Here is a tiny trained network, its code and every weight. The questions are about switching its units off for an input and a class, where a switched-off unit gives its printed mean instead of its output.

import numpy as np


def w(rows, s, z=0):
    codes = np.array(rows[::2]) - 128.0
    scale = np.full(codes.shape[1], s)
    scale[-1] = z or s
    return codes * scale


def norm(h):
    return h / np.sqrt((h * h).mean(-1, keepdims=True) + 1e-5)


def f(y):
    return np.maximum(y, 0)


def log_softmax(a):
    a = a - a.max(-1, keepdims=True)
    return a - np.log(np.exp(a).sum(-1, keepdims=True))


def net(x, mask):
    res = np.array(x, float).reshape(1, 5) / 4 @ E
    u = 0
    for l in range(2):
        y = f(norm(res) @ A[l][:, :-1].T + A[l][:, -1])
        res = res + np.where(mask[u : u + 6], y, B[l][:, -1]) @ B[l][:, :-1]
        u += 6
    return log_softmax(norm(res)[-1] @ U[:, :-1].T + U[:, -1])


A, B = {}, {}
E = w([
[123,139,122,123],'x0',
[157,130,127,152],'x1',
[152,139,121,143],'x2',
[158,205,254,68],'x3',
[47,124,181,208],'x4',
],0.0097)
A[0] = w([
[203,224,94,43,160],'L0N0',
[209,106,80,8,94],'L0N1',
[101,75,30,119,252],'L0N2',
[110,212,132,158,74],'L0N3',
[129,212,214,166,100],'L0N4',
[186,86,109,71,6],'L0N5',
],0.012,0.0029)
B[0] = w([
[149,215,121,142,240],'L0N0',
[44,182,208,195,242],'L0N1',
[155,34,58,73,254],'L0N2',
[107,30,130,160,158],'L0N3',
[136,75,102,68,224],'L0N4',
[14,169,207,255,174],'L0N5',
],0.0094,0.0083)
A[1] = w([
[180,243,228,1,176],'L1N0',
[41,21,128,120,252],'L1N1',
[82,50,149,159,207],'L1N2',
[161,205,191,4,45],'L1N3',
[115,126,214,160,174],'L1N4',
[250,171,165,220,64],'L1N5',
],0.0087,0.0028)
B[1] = w([
[96,20,2,59,216],'L1N0',
[127,215,219,108,254],'L1N1',
[142,166,190,164,209],'L1N2',
[65,33,11,72,175],'L1N3',
[143,145,183,211,181],'L1N4',
[188,143,210,106,148],'L1N5',
],0.0096)
U = w([
[54,183,175,179,250],'0',
[103,7,86,98,6],'1',
],0.014,0.002)

Each question gives the input, the list of numbers given to net, and the class t.
The units are the neurons (one row each of A and B). Each row of codes is followed by its name. A weight is (code - 128) times the scale printed after its matrix; where a second scale follows, it is the last column's (A, B and U).
mask holds one flag per neuron, layer by layer. A switched-off neuron (its flag False) gives its mean, the last column of its row in B, instead of its output. The means were averaged over made-up inputs and are rounded, as every weight is.
A unit's drop is (log p(t) with every unit on - log p(t) with that unit switched off) / (log p(t) with every unit on - log p(t) with every unit switched off).
The circuit of an input: a set's keep is (log p(t) with only the set's units on - log p(t) with every unit switched off) / (log p(t) with every unit on - log p(t) with every unit switched off). Starting from all 12 units, units are removed one at a time, each time the one whose removal leaves the highest keep (on an exact tie, the one counted first), for as long as the keep stays at least 0.8.
circuit, biggest first: the units of the circuit, biggest drop first
top k neurons: the k neurons with the biggest drops, biggest first
top k neurons in layer l: the k neurons of layer l with the biggest drops, biggest first
drop of u: that unit's drop, to one decimal
input [5,-7,-3,0,-8], class 0: circuit, biggest first	L0N1
input [-2,3,8,-7,-8], class 0: circuit, biggest first	L0N1; L1N0
input [-6,5,5,3,-2], class 1: top 3 neurons	L1N0; L0N4; L1N1
input [-7,-6,-2,8,-6], class 1: top 3 neurons	L1N0; L1N3; L1N1
input [-7,1,6,-8,-8], class 0: top 3 neurons in layer 0	L0N1; L0N5; L0N4
input [3,6,1,3,-2], class 1: top 4 neurons	L1N0; L0N4; L1N1; L1N3
input [-8,-2,-3,-6,-6], class 0: top 2 neurons	L0N1; L0N5
input [3,7,-3,-4,-7], class 0: drop of L0N1	0.3
input [5,8,-7,3,2], class 1: drop of L0N4	1.0
input [2,-1,7,4,-2], class 1: drop of L1N0	0.8
input [6,4,7,5,-2], class 1: drop of L1N0	0.1
